Below is a small trained network, with its code and all its weights. Each question gives an input and a class and asks what happens when units are switched off, that is, made to give their printed mean instead of their output.

import numpy as np


def w(rows, s, z=0):
    codes = np.array(rows[::2]) - 128.0
    scale = np.full(codes.shape[1], s)
    scale[-1] = z or s
    return codes * scale


def f(y):
    return y / 2 * (1 + np.tanh(0.7978845608 * (y + 0.044715 * y**3)))


def log_softmax(a):
    a = a - a.max(-1, keepdims=True)
    return a - np.log(np.exp(a).sum(-1, keepdims=True))


def net(x, mask):
    res = np.array(x, float).reshape(1, 5) / 4 @ E
    y = f(res @ A[0][:, :-1].T + A[0][:, -1])
    res = res + np.where(mask, y, B[0][:, -1]) @ B[0][:, :-1]
    return log_softmax(res[-1] @ U[:, :-1].T + U[:, -1])


A, B = {}, {}
E = w([
[55,114,33,64,63,237,96,51,105],'x0',
[46,187,113,45,49,41,198,224,32],'x1',
[47,75,253,122,129,177,7,200,95],'x2',
[204,200,126,217,41,114,33,97,21],'x3',
[188,23,220,53,57,66,160,27,94],'x4',
],0.005)
A[0] = w([
[199,203,125,209,53,117,46,103,38,22],'N0',
[187,138,203,183,190,43,158,193,153,118],'N1',
[74,109,55,81,83,208,105,65,112,80],'N2',
[167,47,185,66,78,81,158,50,104,16],'N3',
[74,166,110,70,65,78,172,182,62,15],'N4',
[186,138,200,182,189,44,161,189,150,114],'N5',
[181,79,127,183,175,196,79,46,188,20],'N6',
[54,78,245,133,114,165,3,218,93,104],'N7',
[75,169,111,65,64,78,172,184,59,8],'N8',
[80,227,57,187,192,176,116,203,159,25],'N9',
[67,57,133,48,218,143,207,162,226,52],'N10',
[199,190,28,135,126,82,224,62,153,37],'N11',
[72,169,109,64,63,76,173,185,58,3],'N12',
[64,108,48,74,80,224,105,60,111,69],'N13',
[70,58,133,48,213,144,206,160,220,55],'N14',
[178,81,130,180,172,193,84,55,183,40],'N15',
[181,143,211,190,183,43,144,200,146,147],'N16',
[186,137,201,182,189,42,161,191,153,113],'N17',
[80,227,57,187,192,175,116,203,158,24],'N18',
[165,47,184,70,77,83,157,49,105,22],'N19',
[76,167,113,70,66,79,172,184,62,20],'N20',
[194,200,124,204,57,117,50,106,44,38],'N21',
[168,46,186,66,77,80,160,49,103,8],'N22',
[203,194,23,137,125,80,227,59,153,32],'N23',
[61,106,43,74,75,230,103,54,109,53],'N24',
[182,76,128,185,173,200,78,46,190,4],'N25',
],0.0052,0.00053)
B[0] = w([
[38,109,134,203,105,48,213,55,113,238],'N0',
[146,180,101,56,74,124,61,81,110,213],'N1',
[159,182,124,72,93,97,62,105,128,192],'N2',
[162,63,66,195,100,117,42,214,124,204],'N3',
[165,169,198,153,206,69,134,158,180,191],'N4',
[142,173,104,65,79,122,68,86,111,209],'N5',
[161,177,194,146,195,57,135,160,179,216],'N6',
[84,54,118,53,240,233,107,73,2,255],'N7',
[167,171,202,156,210,69,136,161,183,194],'N8',
[159,57,56,192,79,109,27,208,112,221],'N9',
[39,127,118,205,72,19,185,49,111,212],'N10',
[83,51,129,76,237,208,81,95,21,213],'N11',
[165,169,202,153,208,68,132,159,183,196],'N12',
[161,188,119,62,86,87,49,99,125,206],'N13',
[42,126,117,204,75,22,184,54,111,207],'N14',
[171,189,213,149,205,43,141,165,194,208],'N15',
[147,172,102,56,86,137,65,87,104,217],'N16',
[144,180,103,55,73,122,64,80,112,211],'N17',
[162,53,52,195,77,108,22,213,110,221],'N18',
[167,61,63,198,99,118,33,219,125,203],'N19',
[161,166,196,152,204,75,136,155,179,191],'N20',
[28,107,133,212,103,43,224,49,114,230],'N21',
[161,62,65,197,99,117,42,212,125,205],'N22',
[88,58,132,80,230,203,89,97,28,219],'N23',
[165,193,122,57,83,92,52,97,128,212],'N24',
[167,184,198,147,204,50,137,160,181,219],'N25',
],0.0061,0.0046)
U = w([
[195,201,220,157,226,92,149,182,209,128],'0',
[175,35,38,197,42,135,81,252,130,121],'1',
[12,125,124,202,52,83,202,21,125,125],'2',
[94,54,130,42,249,209,116,84,42,129],'3',
[190,236,107,1,13,129,89,81,143,134],'4',
[159,131,139,111,63,223,219,155,177,250],'5',
[169,131,127,116,82,197,236,146,163,48],'6',
[165,140,141,116,51,253,225,165,187,2],'7',
],0.0083,0.0073)

Each question gives the input, the list of numbers given to net, and the class t.
The units are the neurons (one row each of A and B). Each row of codes is followed by its name. A weight is (code - 128) times the scale printed after its matrix; where a second scale follows, it is the last column's (A, B and U).
mask holds one flag per neuron, in row order. A switched-off neuron (its flag False) gives its mean, the last column of its row in B, instead of its output. The means were averaged over made-up inputs and are rounded, as every weight is.
A unit's drop is (log p(t) with every unit on - log p(t) with that unit switched off) / (log p(t) with every unit on - log p(t) with every unit switched off).
The circuit of an input: a set's keep is (log p(t) with only the set's units on - log p(t) with every unit switched off) / (log p(t) with every unit on - log p(t) with every unit switched off). Starting from the 12 units with the biggest drops (on a tie, the unit counted first), units are removed one at a time, each time the one whose removal leaves the highest keep (on an exact tie, the one counted first), for as long as the keep stays at least 0.8.
circuit, biggest first: the units of the circuit, biggest drop first
k most important neurons: the k neurons with the biggest drops, biggest first
drop of u: that unit's drop, to one decimal
input [-4,-3,6,-8,0], class 2: circuit, biggest first : (N10)
input [-7,-3,1,7,-3], class 2: circuit, biggest first : (N21, N0)
input [8,-5,5,1,6], class 4: 2 most important neurons : (N24, N13)
input [3,-8,8,4,-6], class 0: 2 most important neurons : (N15, N25)
input [7,-3,-8,3,2], class 3: 2 most important neurons : (N11, N23)
input [1,1,-6,-6,-2], class 2: 2 most important neurons : (N10, N14)
input [-5,-7,-8,4,7], class 3: 2 most important neurons : (N11, N23)
input [4,1,-7,-5,-5], class 3: 2 most important neurons : (N11, N23)
input [1,-4,7,8,3], class 2: 2 most important neurons : (N21, N0)
input [-2,0,-7,7,8], class 1: drop of N19 : 0.4
input [-2,7,7,2,7], class 0: drop of N20 : 0.6
input [4,7,8,7,2], class 3: drop of N25 : 0.4
input [-6,3,-3,6,-7], class 1: 2 most important neurons : (N18, N9)
input [-8,1,-8,4,7], class 3: circuit, biggest first : (N11)
